Below is a small trained network, with its code and all its weights. Each question gives an input and a class and asks what happens when units are switched off, that is, made to give their printed mean instead of their output.

import numpy as np


def w(rows, s, z=0):
    codes = np.array(rows[::2]) - 128.0
    scale = np.full(codes.shape[1], s)
    scale[-1] = z or s
    return codes * scale


def norm(h):
    return h / np.sqrt((h * h).mean(-1, keepdims=True) + 1e-5)


def f(y):
    return y / 2 * (1 + np.tanh(0.7978845608 * (y + 0.044715 * y**3)))


def log_softmax(a):
    a = a - a.max(-1, keepdims=True)
    return a - np.log(np.exp(a).sum(-1, keepdims=True))


def net(x, mask):
    res = np.array(x, float).reshape(1, 7) / 4 @ E
    u = 0
    for l in range(2):
        y = f(norm(res) @ A[l][:, :-1].T + A[l][:, -1])
        res = res + np.where(mask[u : u + 14], y, B[l][:, -1]) @ B[l][:, :-1]
        u += 14
    return log_softmax(norm(res)[-1] @ U[:, :-1].T + U[:, -1])


A, B = {}, {}
E = w([
[18,196,153,83,69],'x0',
[156,196,128,4,93],'x1',
[59,40,194,21,238],'x2',
[82,102,25,186,27],'x3',
[130,135,190,86,214],'x4',
[123,113,236,88,9],'x5',
[52,56,105,150,129],'x6',
],0.0026)
A[0] = w([
[156,163,211,178,128,135],'0.n1',
[196,202,232,156,132,52],'0.n2',
[68,131,113,117,51,71],'0.n3',
[28,151,113,124,45,53],'0.n4',
[206,238,254,159,126,16],'0.n5',
[119,164,189,96,166,88],'0.n6',
[148,157,22,63,173,88],'0.n7',
[126,113,142,50,154,83],'0.n8',
[162,194,23,79,213,36],'0.n9',
[106,86,197,31,161,1],'0.n10',
[125,148,65,87,161,115],'0.n11',
[230,115,105,122,212,72],'0.n12',
[195,93,65,180,40,53],'0.n13',
[174,191,112,66,53,76],'0.n14',
],0.0058,0.0033)
B[0] = w([
[132,106,54,73,131,221],'0.n1',
[139,129,29,32,121,205],'0.n2',
[75,168,91,144,69,179],'0.n3',
[63,201,114,110,90,221],'0.n4',
[175,152,1,14,131,239],'0.n5',
[170,99,113,125,95,179],'0.n6',
[157,171,220,178,108,171],'0.n7',
[144,128,173,124,91,165],'0.n8',
[156,251,204,184,141,190],'0.n9',
[135,57,209,59,117,218],'0.n10',
[144,152,179,158,116,143],'0.n11',
[34,189,155,134,107,246],'0.n12',
[222,39,158,160,50,245],'0.n13',
[102,86,91,191,205,214],'0.n14',
],0.0051,0.0013)
A[1] = w([
[163,74,136,169,27,70],'1.n1',
[188,96,131,167,53,63],'1.n2',
[13,177,121,143,34,17],'1.n3',
[74,54,118,193,225,53],'1.n4',
[96,195,47,158,118,157],'1.n5',
[148,120,50,119,210,201],'1.n6',
[9,155,106,128,25,3],'1.n7',
[87,76,158,213,193,82],'1.n8',
[133,150,114,194,36,104],'1.n9',
[115,67,254,38,125,7],'1.n10',
[92,142,76,123,170,146],'1.n11',
[111,80,185,73,132,65],'1.n12',
[138,115,165,113,117,91],'1.n13',
[54,177,156,49,181,173],'1.n14',
],0.007,0.0035)
B[1] = w([
[134,144,66,210,127,182],'1.n1',
[118,99,86,150,131,157],'1.n2',
[40,189,100,75,161,207],'1.n3',
[115,122,199,113,60,175],'1.n4',
[130,100,170,99,154,220],'1.n5',
[99,127,163,87,53,211],'1.n6',
[58,213,117,113,172,210],'1.n7',
[107,144,162,82,44,184],'1.n8',
[102,77,90,122,183,220],'1.n9',
[122,57,119,124,254,230],'1.n10',
[145,125,153,113,110,149],'1.n11',
[140,96,128,131,190,167],'1.n12',
[127,121,107,142,143,120],'1.n13',
[168,93,77,194,123,254],'1.n14',
],0.0076,0.0031)
U = w([
[188,216,202,179,154,37],'0',
[86,86,233,132,31,100],'1',
[4,187,70,106,148,203],'2',
[155,73,37,225,78,135],'3',
[206,153,74,21,73,39],'4',
[146,35,161,98,240,252],'5',
],0.015,0.0012)

Each question gives the input, the list of numbers given to net, and the class t.
The units are the neurons (one row each of A and B). Each row of codes is followed by its name. A weight is (code - 128) times the scale printed after its matrix; where a second scale follows, it is the last column's (A, B and U).
mask holds one flag per neuron, layer by layer. A switched-off neuron (its flag False) gives its mean, the last column of its row in B, instead of its output. The means were averaged over made-up inputs and are rounded, as every weight is.
A unit's drop is (log p(t) with every unit on - log p(t) with that unit switched off) / (log p(t) with every unit on - log p(t) with every unit switched off).
The circuit of an input: a set's keep is (log p(t) with only the set's units on - log p(t) with every unit switched off) / (log p(t) with every unit on - log p(t) with every unit switched off). Starting from the 12 units with the biggest drops (on a tie, the unit counted first), units are removed one at a time, each time the one whose removal leaves the highest keep (on an exact tie, the one counted first), for as long as the keep stays at least 0.8.
circuit, biggest first: the units of the circuit, biggest drop first
unit that matters most: the unit with the biggest drop
k most important neurons: the k neurons with the biggest drops, biggest first
k most important neurons of layer l: the k neurons of layer l with the biggest drops, biggest first
drop of u: that unit's drop, to one decimal
input [5,4,-7,-8,-8,4,2], class 2: circuit, biggest first	[0.n14]
input [3,0,-2,-8,6,4,1], class 4: 2 most important neurons of layer 0	[0.n5 0.n2]
input [6,-8,8,5,5,6,-1], class 5: 2 most important neurons	[1.n10 0.n10]
input [0,2,4,4,2,2,-8], class 5: 2 most important neurons	[0.n10 1.n10]
input [2,-6,-6,-8,2,-7,-2], class 0: 4 most important neurons	[0.n9 0.n12 1.n3 1.n8]
input [7,-3,5,4,4,-8,-4], class 0: 4 most important neurons	[0.n9 0.n7 0.n14 0.n11]
input [-6,2,-3,-7,2,-2,1], class 4: 2 most important neurons	[0.n5 0.n2]
input [-6,-8,7,-2,-5,4,-1], class 1: 2 most important neurons of layer 1	[1.n4 1.n8]
input [-7,8,-4,-7,3,2,8], class 4: 3 most important neurons	[0.n5 0.n2 1.n9]
input [2,-1,2,-3,1,-3,-5], class 0: 2 most important neurons	[0.n9 1.n9]
input [6,8,6,-1,-4,-8,4], class 0: 2 most important neurons of layer 0	[0.n9 0.n7]
input [5,0,7,7,2,-8,7], class 1: 2 most important neurons	[1.n4 0.n12]
input [0,4,-4,-8,7,1,4], class 4: 2 most important neurons	[0.n5 0.n2]
input [-6,-5,6,5,-4,8,-1], class 3: circuit, biggest first	[1.n1]
input [6,3,6,6,6,-8,-1], class 0: 3 most important neurons	[0.n9 0.n7 1.n9]
input [5,-3,3,-8,-6,5,-3], class 5: drop of 1.n10	0.4
input [5,-2,-6,-8,8,5,3], class 4: drop of 0.n5	0.2
input [-1,1,7,5,1,-6,-5], class 0: drop of 0.n9	0.1
input [-5,-4,-1,-1,7,-5,6], class 1: drop of 1.n5	0.0
input [1,-5,1,-3,-8,-6,-5], class 1: unit that matters most	1.n8
